Below are the code and all the weights of a small trained network. Each question names an input and a class and asks about switching units off, where a switched-off unit gives its printed mean instead of its output.

import numpy as np


def w(rows, s, z=0):
    codes = np.array(rows[::2]) - 128.0
    scale = np.full(codes.shape[1], s)
    scale[-1] = z or s
    return codes * scale


def norm(h):
    return h / np.sqrt((h * h).mean(-1, keepdims=True) + 1e-5)


def f(y):
    return np.maximum(y, 0)


def log_softmax(a):
    a = a - a.max(-1, keepdims=True)
    return a - np.log(np.exp(a).sum(-1, keepdims=True))


def net(x, mask):
    res = np.array(x, float).reshape(1, 8) / 4 @ E
    u = 0
    for l in range(2):
        y = f(norm(res) @ A[l][:, :-1].T + A[l][:, -1])
        res = res + np.where(mask[u : u + 12], y, B[l][:, -1]) @ B[l][:, :-1]
        u += 12
    return log_softmax(norm(res)[-1] @ U[:, :-1].T + U[:, -1])


A, B = {}, {}
E = w([
[42,40,114,135,109,142,89],'x0',
[188,129,195,192,81,204,58],'x1',
[196,84,121,99,168,87,61],'x2',
[134,80,172,110,196,182,176],'x3',
[131,131,123,126,127,131,125],'x4',
[128,128,125,126,129,131,126],'x5',
[182,59,48,253,124,124,194],'x6',
[132,125,129,125,125,128,130],'x7',
],0.0044)
A[0] = w([
[78,140,76,119,138,62,183,80],'0.n1',
[139,135,185,207,105,199,71,58],'0.n2',
[85,120,140,52,107,139,61,39],'0.n3',
[89,141,166,150,107,169,212,118],'0.n4',
[195,56,138,94,160,117,86,70],'0.n5',
[80,177,136,162,77,172,179,94],'0.n6',
[97,167,87,163,9,61,79,62],'0.n7',
[53,178,136,151,77,192,196,2],'0.n8',
[116,65,187,114,184,203,194,85],'0.n9',
[2,8,110,145,109,159,67,37],'0.n10',
[190,186,157,135,151,117,190,21],'0.n11',
[172,80,53,184,124,120,152,132],'0.n12',
],0.0076,0.0043)
B[0] = w([
[132,86,126,85,104,178,117,204],'0.n1',
[152,53,119,57,62,153,118,218],'0.n2',
[105,152,165,163,135,137,152,199],'0.n3',
[152,113,108,132,153,65,69,205],'0.n4',
[111,146,88,145,127,41,59,187],'0.n5',
[162,89,136,121,166,78,87,197],'0.n6',
[146,151,89,123,223,214,99,211],'0.n7',
[142,94,119,133,144,35,70,183],'0.n8',
[111,190,48,136,155,193,71,216],'0.n9',
[254,233,126,122,102,78,197,255],'0.n10',
[182,174,123,111,70,110,150,172],'0.n11',
[57,150,206,145,133,155,120,251],'0.n12',
],0.0083,0.0045)
A[1] = w([
[111,92,126,214,120,130,190,77],'1.n1',
[120,116,141,164,143,48,88,39],'1.n2',
[88,142,230,99,123,128,138,8],'1.n3',
[165,171,129,100,159,139,96,170],'1.n4',
[150,48,76,254,120,132,180,118],'1.n5',
[68,155,192,94,149,131,127,70],'1.n6',
[179,164,111,128,112,166,77,209],'1.n7',
[91,76,80,71,156,99,209,75],'1.n8',
[197,178,160,124,97,91,190,45],'1.n9',
[82,144,192,103,127,122,124,6],'1.n10',
[120,154,91,149,69,127,121,61],'1.n11',
[94,162,97,63,160,105,149,198],'1.n12',
],0.0078,0.0025)
B[1] = w([
[56,194,219,181,127,160,123,147],'1.n1',
[77,41,129,114,153,54,128,162],'1.n2',
[112,147,168,207,95,120,138,147],'1.n3',
[77,103,111,162,140,112,173,237],'1.n4',
[106,225,214,107,129,99,85,170],'1.n5',
[117,148,162,255,137,152,136,159],'1.n6',
[72,95,101,96,145,125,203,254],'1.n7',
[212,82,150,80,16,185,83,158],'1.n8',
[112,122,118,117,101,95,232,187],'1.n9',
[121,144,170,179,138,120,139,143],'1.n10',
[130,136,121,96,134,103,147,137],'1.n11',
[179,74,147,191,86,176,95,205],'1.n12',
],0.0065,0.007)
U = w([
[83,196,251,184,120,127,103,122],'0',
[177,165,114,99,100,92,223,123],'1',
[183,61,157,81,29,197,66,94],'2',
[135,92,111,133,158,32,47,88],'3',
[94,94,118,140,127,136,149,254],'4',
[108,161,65,131,197,218,108,75],'5',
],0.011,0.0068)

Each question gives the input, the list of numbers given to net, and the class t.
The units are the neurons (one row each of A and B). Each row of codes is followed by its name. A weight is (code - 128) times the scale printed after its matrix; where a second scale follows, it is the last column's (A, B and U).
mask holds one flag per neuron, layer by layer. A switched-off neuron (its flag False) gives its mean, the last column of its row in B, instead of its output. The means were averaged over made-up inputs and are rounded, as every weight is.
A unit's drop is (log p(t) with every unit on - log p(t) with that unit switched off) / (log p(t) with every unit on - log p(t) with every unit switched off).
The circuit of an input: a set's keep is (log p(t) with only the set's units on - log p(t) with every unit switched off) / (log p(t) with every unit on - log p(t) with every unit switched off). Starting from the 12 units with the biggest drops (on a tie, the unit counted first), units are removed one at a time, each time the one whose removal leaves the highest keep (on an exact tie, the one counted first), for as long as the keep stays at least 0.8.
circuit, biggest first: the units of the circuit, biggest drop first
most important unit: the unit with the biggest drop
k most important neurons: the k neurons with the biggest drops, biggest first
top k neurons in layer l: the k neurons of layer l with the biggest drops, biggest first
input [0,-6,2,6,8,-8,-5,3], class 2: top 2 neurons in layer 1 : 1.n8, 1.n12
input [-7,8,-6,-2,-5,-3,-1,2], class 2: most important unit : 0.n2
input [3,5,-1,-6,5,4,-5,0], class 5: 2 most important neurons : 0.n7, 0.n12
input [-2,-5,-3,-7,6,-5,-5,6], class 5: 2 most important neurons : 0.n7, 0.n12
input [5,-8,-1,3,6,-5,-6,4], class 2: 2 most important neurons : 1.n8, 0.n12
input [-8,6,0,8,7,5,-1,-6], class 1: 2 most important neurons : 0.n11, 0.n7
input [-6,-5,-8,-4,2,-8,8,4], class 0: top 2 neurons in layer 1 : 1.n5, 1.n1
input [-2,-2,-6,-7,7,-5,-3,-5], class 5: 3 most important neurons : 0.n7, 0.n5, 0.n1
input [3,-6,3,2,5,8,-8,-6], class 0: circuit, biggest first : 0.n3, 1.n6
input [-5,2,-7,6,0,-2,4,5], class 3: 3 most important neurons : 0.n4, 0.n8, 0.n10
input [-4,-1,6,6,-5,-8,4,-5], class 3: top 4 neurons in layer 0 : 0.n5, 0.n10, 0.n7, 0.n1
input [-5,4,0,-7,5,-5,3,0], class 5: top 2 neurons in layer 0 : 0.n7, 0.n10
input [-6,1,-7,6,-4,8,0,-1], class 3: circuit, biggest first : 0.n4, 0.n8
input [-1,1,2,7,8,1,-5,3], class 5: circuit, biggest first : 0.n9
input [2,3,-7,-7,2,4,5,-7], class 3: circuit, biggest first : 0.n8, 0.n6
input [-7,-7,-7,-2,3,-4,8,-3], class 0: top 2 neurons in layer 0 : 0.n10, 0.n12
input [-8,4,8,-2,8,1,8,3], class 0: circuit, biggest first : 0.n12, 1.n5
input [-6,7,4,0,-7,4,7,3], class 0: 4 most important neurons : 0.n10, 0.n12, 1.n5, 0.n1
input [8,-2,7,1,-8,-7,-7,4], class 1: 3 most important neurons : 0.n10, 0.n12, 1.n9
input [3,-8,0,-3,3,7,6,-8], class 2: circuit, biggest first : 1.n8, 0.n1
input [-6,5,1,4,-8,0,-3,4], class 1: top neuron in layer 0 : 0.n11
input [-5,-8,0,2,1,-1,7,-1], class 2: 3 most important neurons : 1.n8, 0.n1, 0.n10
input [-1,-3,-8,-8,2,-5,-7,7], class 3: circuit, biggest first : 0.n8, 0.n6
input [-2,2,-1,-1,4,-2,-3,-7], class 4: circuit, biggest first : 0.n10, 1.n7
input [-6,2,-1,4,8,4,8,-1], class 0: top 2 neurons in layer 0 : 0.n10, 0.n12
input [-5,-7,-2,5,-1,3,-3,-2], class 2: circuit, biggest first : 0.n10, 1.n8, 1.n12
input [4,5,3,-8,1,5,2,5], class 5: circuit, biggest first : 0.n7
